Here are made-up things, facts about them, and rows of numbers that follow some of those facts. Name the thing behind each unnamed row.

How the things are related:
tresuru ζ [roski]
pono ζ [lugrofe pari keplem]
traklus ζ [flifes staplum pari trastis bretrin]
lotu ζ [stiris flude zozal]
vugrun ζ [triferus tola]
tolik ζ [flude]
maloflil ζ [goplom vogril brede]
brerin ζ [pobeklo brasi skubu koza]
deple ζ [zulik grozuk]
vonel ζ [nobam vogril]
beban ζ [roski pizak skipastol grozuk]
rabu ζ [grofudrer]
lovo ζ [skuval vogril dedraskin]
giflam ζ [lugrofe koza pludrir]
brulin ζ [ratrak]
manin ζ [kiplu meze roras pludrir bastos]
brira ζ [pliven skaplis skubu begra]
steplak ζ [defas]
kovos ζ [paka brodran]
skister ζ [zarok leplan]
braka ζ [bokik]
vevikam ζ [leplan dedroklil roras]
drono ζ [stobi goval]
fliplus ζ [dedroklil dutem]
skarik ζ [flarar breka vogesek]
stegam ζ [drisu]
kloza ζ [trastis dutem]
gedapu ζ [klatrom drisu]
legreflam ζ [zozal plukon]
keni ζ [nagel bokik reflus bufis plada]
greba ζ [rutota zezulel]
sepleflel ζ [pobeklo kovi]
fesuke ζ [nagel tola]
triron ζ [flifes farar tafaluk]
vitrol ζ [stobi zanur]
stemol ζ [bretrin]
vaskun ζ [devak flarar]
keruklik ζ [tedadu grozuk]
bikofim ζ [selos klozis]
pledre ζ [fleki]
brumom ζ [nidriklek tafaluk grozuk]
skatoklok ζ [brizor plukon]
raflutra ζ [nidriklek]
skegral ζ [nidriklek nipo zuskede]
fleflom ζ [tafaluk pliven]
ratel ζ [plosku]
rozor ζ [leplan nodres]
tigo ζ [klaflom gitir zanur tola]
gratrim ζ [brede bokik plamu]
plufles ζ [brede klobenak kiban]
grofo ζ [farar sozaduk]
soder ζ [toplak troplir bufis]
pules ζ [skipastol bufis]
plunolun ζ [lugrofe gestan]
seskan ζ [breka defas kloporim]
drukim ζ [farar trastis nosto pludrir]
kigragus ζ [bistobe sozaduk devak]
klaklir ζ [nobam misek rodre]
bripok ζ [vogril plupas klobenak bredren]
vike ζ [bofotos gitir]
setek ζ [mikun keplem]
rubok ζ [govar flarar]
netik ζ [rugi mikun fegri]
modrim ζ [fleki]
sote ζ [flifes fafle klozis]
tretus ζ [trodrimok braroskor]
gaska ζ [fleki bastos]
nibeflin ζ [greplem nidriklek staplum fegri]
zubre ζ [kiplu]
gretris ζ [roras drisu]
grilo ζ [zozal nipo]
dapom ζ [leplan zulik vuplis bokik grozuk brodran]
kuplebun ζ [plupas zezulel duzas]
teklak ζ [staplum]
kegril ζ [govar plukon]
skosi ζ [brodran]
dites ζ [zezulel]
dreplur ζ [farar goval tonis]
stuklur ζ [posan kigras devak]
dabak ζ [skubu]
timu ζ [pemu skoflolen]
pople ζ [troplir]
drudem ζ [tedadu lastilok reflus]
druplema ζ [klatrom troplir]
fuflik ζ [selos duzas]
vofim ζ [dutem]
skaplikar ζ [skaplis drodrik]
zilo ζ [greplem tesino]
kluzam ζ [leplan roras klobenak]
[kloporim] ω selos
[kloporim tola stiris skuval triron dreplur ratrak] ω sozaduk
[lastilok] ω zoku
[tresuru plukon gretris skaplikar] ω kitrisin
[tresuru] ω setek
[tresuru posan stiris fleflom druplema] ω grutrur
[fafle] ω skosege
[posan pari] ω vofim
[posan stobi] ω lastilok
[selos gestan vaskun tifler] ω dreplur
[tolik sepleflel skaplikar] ω timu
[tubru] ω ratel
[tubru grutrur greplem skaplam] ω bastos
[stiris midruma klesus drisu klutrol soder timu] ω pemu
[mikun stemol ratel pepar plupas] ω grofudrer
[trodrimok zozal] ω fesuke
[trodrimok roski] ω tretus
[gestan timu] ω stepli
[gestan grofudrer sozaduk raflutra] ω klutrol
[toplak] ω pari
[toplak triferus troplir vike begra] ω tifler
[midruma] ω tresuru
[trastis greba drukim bretrin] ω trovol
[plukon gedapu] ω gestan
[plukon reflus] ω tolik
[plukon flinur skosege] ω begra
[govar] ω grepin
[klobenak defas] ω nosto
[gedapu vaskun pules bretrin] ω ratrak
[flinur] ω bistobe
[sepleflel] ω tedadu
[skuval vaskun druplema begra] ω stiris
[skubu gretris] ω triferus
[stemol] ω netik
[kovi] ω kloporim
[kovi] ω pople
[kovi kluzam] ω pludrir
[defas] ω pepar
[brodran] ω brasi
[brodran] ω fafle
[bakek nodres] ω skuval
[bakek] ω zozal
[pules tedadu] ω skaplikar
[setek reflus] ω klesus
[netik safi] ω vaskun
[zulik] ω gedapu
[gretris] ω pules
[greplem] ω safi
[zoku nosto kluzam] ω plupas
[pople brasi] ω skubu
[stobi] ω kluzam
[roski] ω greba
[skaplikar] ω soder
[tedadu] ω fleflom

Some rows with their names:
triferus: [ 2 -1  0 -3 -5  4 -3  0  2 -4  5 -4  6  6  1  0  5  2  8 -3  4 -2  0 -3
 -4  5  1 -5  1 -4  2  6  2 -8  1 -3 -2 -3  7 -1  1  4  2 -1]
bastos: [-14   0  -3  -4   1  -1   1  -1   1   0   1   3   2  -1   1 -16  13   2
  -7   0   3  -1   8  -2   2   4   5   0  -3   8   0  -4   4 -12  -5  -2
   5  -1   5  -6   1   2  -1 -12]
klutrol: [-11   3  -5  -5 -10   1   2   2  -1  -2   1   0   3   1   1  -7   4   2
   0   1  -1   0  10  -3   0   7   3   3   5   4   5  -1   5  -7  -2   1
  -2  -4   5  -4  -6   3   0  -5]
beban: [-3 -1 -1  3  1 -2  0 -1  1  3 -3  1 -3 -2  0  2 -5 -1  0 -2  1  1 -1  3
  4 -2  1  2  0  3 -5 -3  1  5  1  0 -2  0 -3  0  2 -1  0  3]
pizak: [ 8 -2  2  2  6 -4  1 -1  1  0 -2 -1 -1  0 -1 -1  1  1 -3  0  4  1 -1  0
 -5 -3  1 -1 -2 -1 -2  3 -1  1  1 -4  2  1  0  2  2 -1  1  2]
flude: [-3 -1  1 -1  7 -3  1  1  0 -2 -3 -1  2  1 -1  2  2  0 -4  0  2  1 -4  0
 -5 -4 -2  0 -3 -2  3  2 -3  0  2 -4  5  1 -1  2 -2 -2  3  3]
defas: [ -4   6  -2 -10   1   2   1   2  -4 -11   7  -4   6  -9   2   5   5   8
  -3   7 -16   2   4  -1  -7   2  -4   7   2  -8   7   5   1  -7   6   2
   7   0  -5   5   4  -1  -1  -5]
kloza: [-5 -1 -1  3  0 -1  0  0  0  4 -3  3 -3 -1  0  1 -5 -1  0 -2  1  0 -1  3
  2 -2 -1  2 -1  3 -5 -3  0  5  2  0 -2  1 -3  0  1 -1  1  4]
ratel: [  9   5   2  -1 -11   0  -5   6  -3  21 -10   8   8  -4  -1 -11   5   0
   1   7 -19  -1   7   5  14  13 -14  15 -22   4   1   7  10 -11   2  13
  -4  -5  -3  -6  -4   1 -10  -7]
stuklur: [-13  -1  -2   0   3  -2   0   1  -1   2  -2   1   1  -1   0   5  -3  -2
   0  -2  -1   1  -5   3   4  -3  -2   4  -1   2   0  -4  -2   4   2   0
   2  -1  -4   1  -2  -2   2   4]
fesuke: [ -6  -1  -2  -1  -8   4   0  -1   6   0  -9   4   4  -1  -1 -10  -3  -2
   4  -3   6  -4  -3  -1   5  -1  11   4   0   2   1 -13   1  -1 -11   7
  -1   3  -1  -1  -8   3   0 -12]
vaskun: [-23   3  -5  -1  -6   8   1   3  -5  -4   1  -1   2  -4   2   1   3  -4
   4   1  -9  -2   1   0   8   6   4   4   3  -1   7  -3  -1  -3  -4   8
  -1  -4   1  -2  -7   1  -2  -5]
nodres: [ 4  1  1  3  0  7  2 -1 -2 -5  1 -2 -1 -3 -1 -4  5 -3  2  4 -3 -2  0 -2
  1  4  8 -4  0 -6  4  2 -2 -4 -7  6 -1  1  3  0 -3  1 -4 -8]
kovi: [  8   4   1  -2  -8  12  -1   0  -2  -9   4   0  -1   2   2   2   2   6
   5   3  -7  -3   2  -2 -15   5   0  -4  -1 -12   1   9  -2  -5   6   0
  -4   2   1   3   8   2  -2   1]
skoflolen: [ 17  -2  11   8 -16  -4   2  -2   0   4  -2  10  11   3  -1  10  -4   3
  -9   3  -2   5   5  -1   5  -7   5  -8  -7   6  10  -4  -6 -10   6  -3
   5  -1   2   1  -2   0  -4   5]
pono: [-5  0 -1  3  0  0  0  0  0  4 -3  4 -4  0  0  0 -5 -1 -1 -3  1  0 -1  2
  1 -2 -1  2 -1  3 -5 -3 -1  5  2 -1 -2  1 -3 -1  1 -1  1  4]
plukon: [  1   5   0   0   2   7  -1   2  -5  -4  11  -5   1   1   0   9   5  -4
   6   4 -10   0  -3  -2   0   6 -11  -6   5  -9  12   7  -5   1  -3   2
  -2  -1   4   0  -7   1   0   1]
bufis: [ 8 -2  2  2  6 -4  1 -1  1  0 -2 -2 -1 -1 -1  0  1  1 -3  0  4  2 -1  0
 -4 -3  1 -1 -2 -1 -2  3  0  1  1 -4  2  1  0  2  2 -1  1  2]

Which thing is each row?
No name comes twice in this set of rows, the named rows included.
[ 9  5  0  0  2  2  0  0 -2  0  9 -2 -3  0 -1 -1  4 -2  1  4 -4  1  5 -3
  1  6 -8 -4  6 -1  6  4  1  1 -5  1 -3  0  5 -3 -6  1 -1 -3] | drisu
[-1  0  1  4 -1  9 -2  0 -3 -2  7 -2 -1  1  1  6  2 -4  8  0 -5 -2 -4  0
  5  5 -1 -6  1 -5  2  4 -3 -1 -2  4 -4 -2  4 -1  1  1 -2  1] | flinur
[-3  5 -4 -7 -7  1  1  1 -2 -5  3  0  1 -5  2 -4  2  8 -4  4 -8  1 11 -1
 -5  4  1  6  2  1  0  1  6 -7  4  2  2  0 -3  1  5  1 -2 -5] | pepar
[  1  -1   1  -2  -7   8  -3   0   1  -5   2   0   4   8   1   1   4   4
   7  -3   3  -3  -2  -2 -12   3   0  -7  -2  -7   0   7  -2  -7   6  -5
  -3  -1   5   0   5   3   3   4] | brasi
[-11   5  -2  -1  -3   5  -3   0  -1   5   9   5  -4   1   1  -4   3  -2
   2   0  -5  -2   3   0   8   5 -10  -2   3   6   1  -6   1   1  -5   3
  -3   0   2  -7  -3   2  -1  -5] | fleflom
[  9   4   1  -2   3   1  -1   0   0   1  11  -2  -1   1  -1  -2   5  -1
   1   3  -3   1   3  -3   2   5 -11  -5   5   0   6   3   1   0  -6  -1
  -2   0   6  -4  -5   1   0  -4] | tedadu
[ 0  0 -1  0 -5  5  2  1 -2 -7  1 -5  4 -1  0 -2  5  1  5  1 -1 -1  4 -3
 -3  6 10 -2  2 -5  4  6  2 -8 -1  2 -2 -3  5  0  0  3 -1 -3] | selos
[-1  0  1  0 10 -3  1  1 -2 -3 -1 -3  1 -1 -1  6  2 -1 -3  2 -2  2 -6  1
 -3 -4 -3  0 -2 -5  4  4 -5  2  2 -3  5  1 -2  4 -1 -3  2  4] | govar
[  2   4  -2 -11  -5   0   0   0   1  -7   3   1   3  -3   2  -7   5  13
  -6   3  -5   1  10  -2 -12   2  -1   5   0   0  -1   2   6 -10   6  -3
   4   2  -2   1   9   1   0  -6] | nosto
[-12   1  -2  -5  -3   6   1   3  -4 -11   2  -7  10  -2   1   5   7   1
   5   2  -7  -1  -2  -2  -3   4   5   2   1 -10  10   5  -2 -10   1   3
   3  -3   2   3  -4   2   1  -3] | kloporim
[-14   2  -2  -3   0   5   0   2  -2  -4   4  -1   4   1   0  -4  11  -3
   1   2  -3  -2   0  -3   1   5   1  -2   0  -2   9   0  -2  -8  -6   2
   3  -2   6  -3  -7   2   0  -8] | stiris
[ -8   5  -2  -1  -3   3  -3   1  -1   6   9   4  -4   3   1  -3   1  -3
   2  -1  -4  -1   3  -1   7   5 -13  -2   5   6   2  -5   2   3  -4   1
  -5  -1   3  -7  -6   2   1  -2] | setek
[-2  3  0  3  5  8  2 -1 -5 -3  5  1 -6 -5  0 -5  9 -2 -4  6 -9 -2  3 -1
  0  5  2 -4 -2 -4  3  3 -3 -4 -4  4  1  2  2 -1  2  0 -6 -7] | greplem
[-2 -1  2 -3  1  6 -4 -2  2 -2  8  1  3  2  1 -4  9  4  2 -1 -1 -3 -2 -2
 -2  3 -3 -6 -4 -2 -1  1  0 -9  0 -2  3  2  3 -2  8  2  0 -7] | pari

Now the same things, written a new way:
Known rows:
keruklik: [ -4   5   1   5   2   4   6   0  -5   3   3  -2   1   3  -7   5  12   9
   1   4  -2   3  10   1  -5 -16]
trodrimok: [ 0  2 -1 -1 -1  0 -1 -1  6  3  5  0  3 -5  5 -9 -3 -5 -2 -1  5  0 -2 -3
  8  6]
stegam: [  2  -8   2   2   5   6  -7   2   3  -2  -4  -4  -5   8   2  12  -6  -9
  -4   7   2   8   3 -10 -18  -7]
bufis: [ 2  1  6 -1 -7 -3  6  6  0 -5  5  0  1  3  1  0  5  4  0  2 -1  3  1 -1
 -8  1]
soder: [-12  10 -12  19  -7   2   2   0  -2  11   2  17   3  -4  18   3  -9  -6
  17  -1   1  11  -3   0 -19  15]
vogril: [ 2  3  5 -6 -9 -1  3  4  0 -6  0  9  0 -2 -4  0  5  5  2 -1 -4 -6 -1  5
 -3  4]
tifler: [ -3   6   5  10  12   2 -20   8  -4  -7   5 -12  14  -1  -7 -34 -11 -16
   2   1  -8   7  -9  18  10   8]
vike: [ -6   2   0   9  18   6 -18   3  -3  -2   4   0   8   2  -2 -21  -3 -16
   4   2 -11   3  -3  13   3   4]
fuflik: [-1 -2  1  0  3  1  1 -2 -3 -3 -3  7 -3  6 -2  8  6  1  3  1 -5 -3  3  3
 -6 -3]
pople: [ -3   2   2   7  11   6  -3  -6   9   1   9  13  -1   3  14  -9   1 -15
   6   2   3   7   8 -13  -7   5]
breka: [ 3 -2  1 -4 -5 -3  5  4 -2 -4 -1 -1  2  1 -3  0  0  4 -5  2  1 -2 -3  1
 -3  0]
greplem: [  6   5  -8  -3   3  -2  -7   4   4   9  16 -12  -2  -2   6  -5  -2   0
  -3  -4   1  -1  -4  -1   8   2]
pludrir: [ 2 -5  3 -6  0 -4  8  2  3 -4 -5 -3  1 -1 -3  4  0  2 -5 -1  0  3 -2 -6
  0  3]
kegril: [  1  -3  -6  -3   5   6  -2  -4  -8  -3  -8  10  -4   8  -5   2  -1   1
  -4   6   3 -12  -2   4  -8  -7]
skaplam: [ 7  6 -7 -5  0 -2 -9  4  5  9 19 -9 -3 -5  7 -3 -3  1 -1 -6 -3 -3 -4  0
  6  3]
plamu: [ 2  1  4 -4 -7 -3  6  5  0 -4  1 -1  2 -1 -3  0  3  5 -3  1 -1  0 -1  1
 -3  0]
tresuru: [  0  11 -10   0   9   5  -7  -4   4  12  15   3  -4  -2   6   0   0  -1
   6  -7  -4  -1   1  -3  -1   0]
stepli: [ 1 -1  2 -2 -6 -3  6  4 -1 -3 -3 -3  3  0 -3  2  0  4 -4  2  1  1 -3  1
 -3  2]

Rows to name:
No name comes twice in this set of rows, the named rows included.
[-1  4 -1  3 -3  1 -1  0  6  5  8 -3  5 -3  6 -9  1 -6 -1  0  6  0  2  0
 10  2] | roski
[ -6   4  -8   4   8   8  -1  -8   4   7  -1  15   1  -3   6  -6  -3 -11
   2   0   5  -3   2  -4   1   5] | tolik
[  0   3  -1  -2   3   0   2  -2   7   3   5   5   1  -8   7 -11  -3  -3
   0  -3   4   1  -1  -8   8   8] | stobi
[ 4 -2 -1 -6 -3 -2  4  2 -4 -5 -4  2  0  3 -4 -2 -1  4 -6  3  3 -6 -5  3
 -4  1] | flarar
[-1 -1  2  0  3  2  2 -3 -2 -2 -1  8 -2  7 -1  6  7  0  3  1 -4 -2  5  1
 -8 -3] | fesuke
[ -2   0   1  11  -7  -4 -11   1  -4   0  -2  -6   3  -5   7 -13 -10  -5
   5   0   5   3  -4  11  13   7] | gestan
[-5  4 -5  4  7  6 -2 -7  5  6  2 11  0 -2  7 -3  0 -9  4 -2  1 -1  3 -4
  2  5] | sepleflel
[ -2   4   2   5   7   1 -11   8   2  -2  10  -6  10  -3   2 -24  -6 -12
   0   2  -5   6  -5   6   4  10] | toplak
[ -1   0  -4   5   8   3 -11  -5   2   6   4   0  -2   2   7  -4   1  -9
   3  -1   1  -2   4   2   8  -1] | netik
[  8  -6  -1 -12  -3  -3   0   4  -1   6  12 -17   1   1  -1  10  -5   6
  -3  -4  -9  -4  -6   2  -4  -3] | bastos
[ 2  1  4 -5 -6 -4  4  4 -2 -6  0  7  0  1 -2 -1  5  4  0 -1 -3 -4 -2  4
 -3  5] | zezulel
[ 13  13 -14 -11   3  -4 -15   6   6  14  31 -15  -9  -5   8   1  -5   7
   0 -13  -8  -4  -8  -1   3   3] | grutrur

